Here is a tiny trained network, its code and every weight. The questions are about switching its units off for an input and a class, where a switched-off unit gives its printed mean instead of its output.

import numpy as np


def w(rows, s, z=0):
    codes = np.array(rows[::2]) - 128.0
    scale = np.full(codes.shape[1], s)
    scale[-1] = z or s
    return codes * scale


def f(y):
    return y / 2 * (1 + np.tanh(0.7978845608 * (y + 0.044715 * y**3)))


def log_softmax(a):
    a = a - a.max(-1, keepdims=True)
    return a - np.log(np.exp(a).sum(-1, keepdims=True))


def net(x, mask):
    res = np.array(x, float).reshape(1, 3) / 4 @ E
    y = f(res @ A[0][:, :-1].T + A[0][:, -1])
    res = res + np.where(mask, y, B[0][:, -1]) @ B[0][:, :-1]
    return log_softmax(res[-1] @ U[:, :-1].T + U[:, -1])


A, B = {}, {}
E = w([
[24,148,208,49,99,170,83],'x0',
[96,245,230,158,233,84,179],'x1',
[1,64,194,202,90,78,84],'x2',
],0.0088)
A[0] = w([
[154,35,166,84,67,216,121,132],'N1',
[127,148,163,98,115,140,81,2],'N2',
[54,82,176,184,79,2,75,141],'N3',
[58,143,178,70,92,195,139,130],'N4',
[106,195,191,15,93,211,80,136],'N5',
[101,208,183,101,134,101,157,103],'N6',
[157,198,94,91,93,220,192,58],'N7',
[70,184,121,49,119,133,84,102],'N8',
[189,177,108,16,205,154,77,103],'N9',
[211,157,114,226,108,42,200,125],'N10',
[73,195,166,142,192,52,163,137],'N11',
[156,188,212,119,187,58,139,31],'N12',
],0.0085,0.0036)
B[0] = w([
[110,36,165,114,75,172,146,215],'N1',
[64,113,43,207,207,86,113,130],'N2',
[113,193,180,48,195,44,97,254],'N3',
[170,95,132,147,184,107,144,199],'N4',
[202,86,97,182,180,71,166,225],'N5',
[130,51,126,107,112,191,157,180],'N6',
[99,136,82,54,167,92,46,195],'N7',
[162,141,51,254,216,150,197,174],'N8',
[84,160,113,35,155,60,70,218],'N9',
[216,52,166,166,185,113,137,222],'N10',
[115,70,186,73,126,149,125,213],'N11',
[41,43,127,117,64,206,79,189],'N12',
],0.0087,0.0092)
U = w([
[111,168,140,18,163,13,25,115],'0',
[205,57,130,215,200,87,241,113],'1',
[95,2,156,75,59,236,131,138],'2',
[159,167,176,80,94,112,209,255],'3',
[79,158,105,169,101,171,148,91],'4',
[118,232,138,124,84,196,184,89],'5',
[102,230,124,204,86,167,153,89],'6',
],0.0081,0.0093)

Each question gives the input, the list of numbers given to net, and the class t.
The units are the neurons (one row each of A and B). Each row of codes is followed by its name. A weight is (code - 128) times the scale printed after its matrix; where a second scale follows, it is the last column's (A, B and U).
mask holds one flag per neuron, in row order. A switched-off neuron (its flag False) gives its mean, the last column of its row in B, instead of its output. The means were averaged over made-up inputs and are rounded, as every weight is.
A unit's drop is (log p(t) with every unit on - log p(t) with that unit switched off) / (log p(t) with every unit on - log p(t) with every unit switched off).
The circuit of an input: a set's keep is (log p(t) with only the set's units on - log p(t) with every unit switched off) / (log p(t) with every unit on - log p(t) with every unit switched off). Starting from all 12 units, units are removed one at a time, each time the one whose removal leaves the highest keep (on an exact tie, the one counted first), for as long as the keep stays at least 0.8.
units of the circuit, in order: the units of the circuit, biggest drop first
most important unit: the unit with the biggest drop
k most important neurons: the k neurons with the biggest drops, biggest first
drop when u is switched off: that unit's drop, to one decimal
input [4,-8,-8], class 0: 2 most important neurons	N9, N7
input [-3,-7,-8], class 0: most important unit	N9
input [8,3,6], class 1: 4 most important neurons	N8, N5, N4, N9
input [1,7,5], class 2: 4 most important neurons	N12, N6, N11, N9
input [-4,5,6], class 0: 2 most important neurons	N3, N1
input [-6,7,-5], class 2: units of the circuit, in order	N12, N11
input [-1,7,-8], class 0: 2 most important neurons	N9, N7
input [7,6,3], class 1: 3 most important neurons	N5, N8, N4
input [3,7,-4], class 2: 2 most important neurons	N12, N6
input [6,-1,5], class 1: units of the circuit, in order	N8, N5
input [-2,0,3], class 3: 2 most important neurons	N9, N7
input [-5,-7,-3], class 2: 2 most important neurons	N5, N1
input [-1,8,5], class 2: 2 most important neurons	N12, N6
input [-2,-5,7], class 0: most important unit	N3
input [-6,8,1], class 2: 2 most important neurons	N12, N11
input [8,-6,-6], class 1: 3 most important neurons	N5, N8, N3
input [2,6,5], class 2: 4 most important neurons	N12, N6, N11, N9
input [5,1,-4], class 1: drop when N3 is switched off	0.4
input [5,4,1], class 1: drop when N5 is switched off	0.3
input [-4,6,-2], class 2: drop when N12 is switched off	0.4
input [5,-6,6], class 0: drop when N6 is switched off	0.2
input [-4,3,-6], class 0: units of the circuit, in order	N9
